Here is a tiny trained network, its code and every weight. The questions are about switching its units off for an input and a target symbol, where a switched-off unit gives its printed mean instead of its output.

import numpy as np


def w(rows, s, z=0):
    codes = np.array(rows[::2]) - 128.0
    scale = np.full(codes.shape[1], s)
    scale[-1] = z or s
    return codes * scale


def f(y):
    return np.maximum(y, 0)


def softmax(a):
    e = np.exp(a - a.max(-1, keepdims=True))
    return e / e.sum(-1, keepdims=True)


def log_softmax(a):
    a = a - a.max(-1, keepdims=True)
    return a - np.log(np.exp(a).sum(-1, keepdims=True))


def net(x, mask):
    ids = ['γδζμπφψω'.index(c) for c in x.split()]
    T = len(ids)
    res = E[ids] + P[:T]
    r = res
    for j in range(3):
        rows = slice(3 * j, 3 * j + 3)
        q, k, v = (r @ M[0][rows].T for M in (Q, K, V))
        z = softmax(np.where(np.tri(T) > 0, q @ k.T / 3**0.5, -1e9)) @ v
        o = O[0][rows]
        res = res + np.where(mask[j], z, o[:, -1]) @ o[:, :-1]
    y = f(res @ A[0][:, :-1].T + A[0][:, -1])
    res = res + np.where(mask[3:7], y, B[0][:, -1]) @ B[0][:, :-1]
    return log_softmax(res[-1] @ U[:, :-1].T + U[:, -1])


Q, K, V, O, A, B = {}, {}, {}, {}, {}, {}
E = w([
[168,205,128],'γ',
[62,184,122],'δ',
[193,204,184],'ζ',
[99,102,210],'μ',
[109,195,139],'π',
[4,133,196],'φ',
[168,91,200],'ψ',
[148,205,98],'ω',
],0.014)
P = w([
[67,250,255],'0',
[96,144,194],'1',
[105,131,183],'2',
[109,126,185],'3',
[113,110,172],'4',
[109,99,160],'5',
[114,99,157],'6',
[116,87,158],'7',
],0.0054)
Q[0] = w([
[167,241,35],'head 1',
[5,39,187],'head 1',
[214,135,167],'head 1',
[121,220,222],'head 2',
[170,143,119],'head 2',
[117,62,45],'head 2',
[184,67,58],'head 3',
[171,220,193],'head 3',
[79,83,162],'head 3',
],0.025)
K[0] = w([
[208,147,5],'head 1',
[11,120,190],'head 1',
[209,95,160],'head 1',
[88,231,148],'head 2',
[114,163,111],'head 2',
[151,37,101],'head 2',
[97,192,208],'head 3',
[55,69,96],'head 3',
[204,143,153],'head 3',
],0.028)
V[0] = w([
[49,231,5],'head 1',
[101,127,100],'head 1',
[214,153,213],'head 1',
[145,139,137],'head 2',
[173,195,46],'head 2',
[127,140,89],'head 2',
[176,157,129],'head 3',
[181,170,150],'head 3',
[153,115,166],'head 3',
],0.014)
O[0] = w([
[247,194,246,133],'head 1',
[148,127,166,97],'head 1',
[103,169,36,255],'head 1',
[116,137,125,164],'head 2',
[137,214,142,68],'head 2',
[151,169,143,66],'head 2',
[143,178,99,104],'head 3',
[122,152,76,168],'head 3',
[141,115,119,178],'head 3',
],0.016,0.0053)
A[0] = w([
[33,130,170,188],'neuron 1',
[253,117,78,63],'neuron 2',
[144,150,169,3],'neuron 3',
[75,132,206,145],'neuron 4',
],0.018,0.0037)
B[0] = w([
[192,110,216,248],'neuron 1',
[209,28,69,188],'neuron 2',
[70,149,210,191],'neuron 3',
[90,147,7,212],'neuron 4',
],0.016,0.014)
U = w([
[135,111,119,97],'γ',
[145,12,37,96],'δ',
[233,122,48,255],'ζ',
[254,107,164,11],'μ',
[56,158,193,63],'π',
[165,187,146,243],'φ',
[140,53,196,178],'ψ',
[127,131,25,175],'ω',
],0.0061,0.0033)

Each question gives the input, a string of symbols that net reads in full, and the target symbol t.
The units are the heads (3 rows each of Q, K, V and O) and the neurons (one row each of A and B). Each row of codes is followed by its name. A weight is (code - 128) times the scale printed after its matrix; where a second scale follows, it is the last column's (O, A, B and U).
mask holds one flag per unit, heads first, then neurons. A switched-off unit (its flag False) gives its mean, the last column of its rows in O or B, instead of its output. The means were averaged over made-up inputs and are rounded, as every weight is.
A unit's drop is (log p(t) with every unit on - log p(t) with that unit switched off) / (log p(t) with every unit on - log p(t) with every unit switched off).
The circuit of an input: a set's keep is (log p(t) with only the set's units on - log p(t) with every unit switched off) / (log p(t) with every unit on - log p(t) with every unit switched off). Starting from all 7 units, units are removed one at a time, each time the one whose removal leaves the highest keep (on an exact tie, the one counted first), for as long as the keep stays at least 0.8.
units of the circuit, in order: the units of the circuit, biggest drop first
most important unit: the unit with the biggest drop
top k neurons: the k neurons with the biggest drops, biggest first
which heads matter: for each layer, one digit per head in row order, 1 if its drop is at least 0.15 and else 0, layers parted by /
drop when u is switched off: that unit's drop, to one decimal
input μ δ δ ψ, target δ: which heads matter : 100
input μ φ γ ω μ π δ ζ, target δ: which heads matter : 111
input γ φ ζ ψ γ ω, target φ: top 3 neurons : [neuron 3; neuron 1; neuron 4]
input ω ζ γ γ φ ζ ω μ, target π: units of the circuit, in order : [head 2; neuron 2]
input γ γ φ, target φ: top 3 neurons : [neuron 1; neuron 4; neuron 2]
input φ ψ ω γ δ ψ γ, target δ: units of the circuit, in order : [head 2]
input ψ μ ω δ, target π: units of the circuit, in order : [neuron 3; head 1]
input γ γ ζ ω, target μ: which heads matter : 110
input ω π μ γ φ γ, target π: top 2 neurons : [neuron 3; neuron 2]
input γ δ ζ ψ φ γ γ, target φ: units of the circuit, in order : [head 2; neuron 2]
input γ ζ ψ ψ, target δ: which heads matter : 101
input γ γ γ φ μ δ φ π, target φ: which heads matter : 010
input ψ ζ μ γ γ ω γ, target μ: which heads matter : 111
input ζ ζ γ γ δ ζ ζ, target ω: units of the circuit, in order : [head 1]
input φ ψ γ ζ ζ, target δ: which heads matter : 110
input ω δ ψ φ γ μ π, target π: top 3 neurons : [neuron 3; neuron 1; neuron 2]
input φ γ γ μ ω ζ γ ω, target δ: top 2 neurons : [neuron 1; neuron 2]
input γ π ψ μ ζ δ γ, target φ: which heads matter : 011
input π δ μ, target ψ: top 3 neurons : [neuron 1; neuron 4; neuron 2]
input φ ψ π, target δ: which heads matter : 011
input φ μ ω, target δ: most important unit : head 2
input ω φ μ, target π: top 2 neurons : [neuron 3; neuron 2]
input ψ γ ω ζ, target ω: drop when neuron 1 is switched off : 0.3
input γ γ ψ ω ω, target μ: drop when neuron 2 is switched off : 1.0
input γ γ γ γ φ ω, target φ: drop when head 2 is switched off : 0.8
